Rows and roughly how far along a hidden order each lies, from 0 to 12
[ 13 -38 -10 -10   2 -34  -7 -25 -12  -6  16  33   4 -12  21   1 -34] : 3
[-10 -72   8 -10  27  -4 -13 -25 -44  18 -26 -23   7  41   8  -7 -30] : 0
[ 19  25   1  -7  12 -25  -6 -19  23   5  39  -7 -13  27   6  -4 -37] : 7
[ 16  44  -2  -7  -6  -4 -13 -52 -36 -15  37  13 -25   6  -3  -2 -27] : 7
[ 21  45  -4   4  -4   3 -34 -27  16 -11   9  23 -25  26 -24  -4 -18] : 7
[ 13  36   4 -10  12  -5  -5  -6  38  33  38 -37 -23  73   1   3 -20] : 8
[ 10 -44  -3  -9   4  19   8 -35 -22  57 -12  10  14  41   2  -5   0] : 11
[ 11   7   5   0   8   5 -38 -30 -16  -5   6 -13 -17  27 -39  -9 -36] : 6
[ 16 -20   5  -6  24 -19 -20  -6  49  43  12 -11  -9  83 -16   5 -42] : 6
[ 15   0   5  -5  16 -11 -21 -29  -2  14  23 -13  -9  38 -19  -7 -38] : 6
[  6  30   5 -12  13   4  13   0  37  51  11 -27   4  73  29  16  -8] : 7
[ 23 -15   1 -17   9 -35 -60 -36 -29 -19   4  13 -50  56 -18  -4 -57] : 2
[  8 -35  -4 -24  11 -10  11 -54 -69  42  -2 -18  -5  38  32  -7  -4] : 4
[  2  55  -5  25 -18  -9 -40  27 -11 -90  11  46 -35 -59 -56  -8  -7] : 4
[ 12   0   0   2   8  18 -21 -31  20  33  -1 -12  -9  63 -20  -4 -18] : 7
[  7   6   2   0  18  16  -9  28  68  81  26  -9  23  63 -22   9 -24] : 12
[  5 -52   3 -13  -3 -10 -26 -29 -45 -15 -22  31 -10  -5  23   3 -26] : 2
[ 29 -66   7 -31  43  -7 -57 -68   9  96 -10 -39  -1 127 -21  -8 -69] : 8
[ 21  19  -9 -22  -7  -7  21 -40  10  45  47   4   9  27  28   8  -9] : 12
[ 14  46   1 -18   1  -4  31 -20  28  41   7  -6   4  52  63  24   3] : 6
[ 24  19  -4 -16   5 -11  -8 -43  12  43  47 -11  -7  64  -1   7 -29] : 9
[ 10  -8   3 -24  11  -1  19 -20  19  57   8 -29  21  48  41   6  -8] : 9
[ 26 -12   9 -27  25 -15 -16 -42  19  52   5 -16 -18 109  32   3 -35] : 6
[ 11  32  -5   7   3   7  -1   5  49  34  29   1   7  39 -15   5  -9] : 9
[ -2 -29  -9  -4 -11  20  12 -45 -66  21 -24  43  29 -34  41   3  16] : 5
[ 16 -80   8 -23  11 -20 -52 -67 -60 -21 -44  34 -18  23  26  -3 -41] : 0
[ 22  12  -3 -13 -10   7 -23 -49 -28  -7   5  22 -34  23  26  -2  -1] : 5
[ 12 -54   4 -22   5 -21 -29 -48 -45 -14 -26  33 -10   8  40   4 -30] : 1
[ 11 -18  -9  -4 -10  -1 -37 -55 -68 -20  -8  36 -13 -19 -19  -6 -12] : 4
[ 11  23  -7 -11  -5 -14  38 -37  -7  33  39  31  13  11  58  14 -20] : 9
[ 11  27   1  -6   8   6  -5 -14  20  34  26 -29  -7  58 -10   2  -7] : 7
[ 15 -24  -1 -18   6  -8 -35 -22   0  16 -17 -11 -19  72  -3   7 -32] : 3
[ 11  -9  10 -14  19   1 -31  -5  29  34 -28 -26  -4  94 -12  10 -39] : 5
[ 13 -67  -3 -23  -6  -6 -12 -58 -41  12 -30  53   4  15  59  11 -18] : 3
[  9   1   6 -21   7  12   6 -30 -16  38   2 -23   8  50  21   4   2] : 8
[ 15  23  -9  -3  -3   3   1 -28  21  32  22  11  -6  46   0   6 -15] : 9
[ 15 -12   1 -10  23   5  -9 -23  30  86   8 -11   8 100 -12   6 -28] : 11
[ 12 -51  -4 -26   1 -17  -4 -53 -73  12 -11  28   0  12  43  -1 -20] : 3
[  8  12  -1   2   1  -1   9 -21  25  19  -5  32   7  18  27  15 -18] : 6
[ 12 -48   0 -15   6 -11 -22 -22   0  32 -27  22  -3  62  15  11 -29] : 4
[ 20  11  -2 -11  -4  -5  -3 -61 -34   2  23  28  -7  16  25   2 -25] : 7
[ 32 -43  -5 -41  -3 -51 -11 -80 -52   3  12  68 -15  26  83  19 -50] : 3
[ 24  47  -7   3 -15  11 -39 -34   6 -25  43 -11 -55  32 -47 -11 -17] : 8
[ 20  48 -13   0 -23   4  11 -15  13   8  24  34 -11  -1  10   8   5] : 10
[ 22 -46   2 -30  -4 -31 -27 -76 -58 -30 -19  48 -23   0  62   8 -36] : 0
[  9 -40   2 -19  15 -21  17 -29 -16  47 -15  20  34  28  51  14 -24] : 5

Next part:
[-24 -14   3  -9  -4   0   3 -16 -29  -8  14  12 -21  13  14 -21  -7 -17
  15 -32 -12  23  -2  18  18   3   0   4 -20  11   9 -58 -35  -7 -10  31
  15  22 -11  -7  11  -9  10  17 -33   2   0  -1   6  -6   5  -4  -5  11
  -3 -14   3   2  34 -26  25   3  -7 -30  15 -14   1  20   7  11 -39  -7] : 5
[  27   -9    1   84    7    7    4   19   21   -3  -75  -16   -2  -15
   63   51    2  -26  -15   -7  -12  -33  -24    8    9   -9  -16   17
  -34  -32   14  -31    0 -101   -2   -2  -17    1   47   32  -26   19
   63   55  127  -19  -14   -5   11    8  -92   -7   47  -26   11   13
   59   22  -18    2   12  -31   12 -104  -28    5  -52    7  -11  -11
  -47  -19] : 1
[-26   1   3  27  -3 -19   6 -24  -8   4   7   4  14  10  -4  -8  -3 -51
  12  17 -24  51  -1  13 -53  -7   0 -20   7  12   0 -18 -29  45  17  44
   7   7 -50 -16  23   1 -10 -16  -5  18  14  -8 -15 -10  27  13 -52  32
   2 -35 -48 -14  37 -10  15  23 -27  59   4 -38  53  46  -3  22   3 -12] : 10
[-23  -8   5  20  13 -16  16 -46 -22   3 -44  51   1  -1   6 -11   6 -66
  -1 -23 -34  43  -2  22 -43   2 -25   8   7 -12  -2 -52 -27 -21  -8  54
  -7  29   2  -5   1  21  28   7  68   6   7  -6   5  22   9   5  25  19
  -7  13  16  -3  42  -2  24 -11  -4   7   5 -14   8  24  -3  24 -52  -4] : 4
[ 28 -11   1  82  -2  -7   4  19   6   3 -48 -50   2 -15  68  38  -2 -26
   0   9 -11  -9 -21   7   4 -12  -3   4 -39 -24  20 -27  -8 -49   5   4
 -10  -4  24  22 -15  23  45  41 115 -13  -5 -10   2 -15 -81   1  17 -24
  21 -11  23  13  -1  -5  18 -14  -6 -78 -19   1 -24  22 -19  -4 -29 -40] : 4
[-16   2  -2 -58   5 -13  10 -65 -20  -9 -22  38   8  -8 -13  21  14 -64
   3 -21 -30  32   2  18 -47  -5 -24   6  10  10  -6 -49  -8 -40   2  39
  -8  10 -12  -9  -7 -12  21  -8  59   4   7  -6   6  -3  -6   4  42   0
  -3  25  24  -1  45   7  17 -12 -15  17   1  -1  -9  -5  -8  19 -36   5] : 3
[ 18 -11   4  23  12  11   6  -6   5  -2 -69  30 -17 -11  57  32   8  -9
 -13 -31  -4 -18 -20  15  20   1 -28  24 -17 -31  12 -24  -6 -88 -26   9
 -14  21  54  29 -20  22  50  60 127 -16 -14   4  18  37 -44  -7  65 -18
  -1  35  65  32  -2  -9  25 -36  13 -87 -15   8 -47  -1  -2   1 -52  -8] : 0
[ -3  -9   5 113 -10 -25  10   9   7  21 -46 -92  24  -8  70   1  -6 -62
  17  28 -44  26 -21  13 -41 -22  13 -20 -54 -13  16 -23 -38   7  33  41
  -2 -20 -10   0   7  25  36  55  60  -8   9 -26 -13 -43 -57  15 -42   5
  36 -53 -21  -3  19 -10  17   7 -15 -36 -25 -35  27  58 -26   3 -11 -48] : 9
[  5 -11  -1  40   2  -7   4   4   9  -4 -41  -1   9  -7  37  43   2 -26
  -4  -6 -20 -14 -14  12 -26  -8 -40  11 -15 -10   6 -38 -11 -56   2   6
 -10  -2 -58  13 -12  16  46  33  92  -3  -4  -6   4  -3 -55  -2  49 -14
  15  -4  16  10   9 -10  19 -16  -8 -53 -20  -4 -26  -4 -14   9 -28 -25] : 4
[-11  -6   2 110 -13 -27   8   7   5  18 -33 -62  30  -4  55   7  -9 -69
  16  33 -31  32 -16   8 -54 -18  17 -24 -58 -16  12 -27 -39  34  42  48
  -1 -10 -23  -4   6  19  22  37  58   0  11 -24 -12 -52 -45  13 -52  10
  28 -58 -40 -16  22  -8  15  18 -20   5 -23 -40  35  56 -31   7  -3 -58] : 10
[ -1  -8  -3  83 -18 -19   0  20  11   9 -15 -84  15   0  46  35  -9 -28
  16  19 -26   9 -14  10 -42 -20  18 -11 -44  11  16 -27 -30  -9  28   0
   1 -24 -20  -5  -3   7  27  40  47   0   1 -22 -14 -57 -46   3 -35  -8
  28 -49 -31  -9   4 -20  18  12 -27   0 -23 -31  12  48 -20   4 -10 -53] : 8
[  -6   -9    6  127  -17  -30    7   23   14   29  -37 -125   39  -11
   78  -14  -18 -100   22   52  -32   46  -15   10  -39  -33   28  -33
  -65   -9   30  -19  -54   43   50   41    0  -13    1   -5   18   26
   26   38   51   -6   14  -32  -17  -77  -75   20  -87    8   51  -76
  -48  -19   11   -8   21   31  -20  -15  -34  -44   43   74  -38   -6
    4  -74] : 12
[  7 -12   5 100  -3 -10   5  20  11   4 -57 -46   7  -7  62  23  -5 -30
   3  14 -17   5 -13  10  -3 -16  -3 -11 -39 -22  25 -26 -31 -34   9  16
  -6   3  18  14  -7  25  37  33 108 -10  -5 -16  -2 -15 -55   0  -1  -7
  23 -29  14   3   1 -11   8  -8  -5 -42 -25 -10  -8  31 -20  -2 -27 -50] : 6
[-20   1  -3  62 -19 -27   3  -5   0  11   9 -59  22   1   1  16 -10 -31
  19  44 -27  39  -3   8 -53 -15  15 -36 -21  18  11 -30 -22  51  38  32
   9 -17 -54 -19  14  -1 -14   1  13  16  16 -20 -24 -75 -10  14 -60  11
  23 -51 -66 -25  30  -5  11  34 -38  50  -5 -39  48  50 -22  10  22 -43] : 12
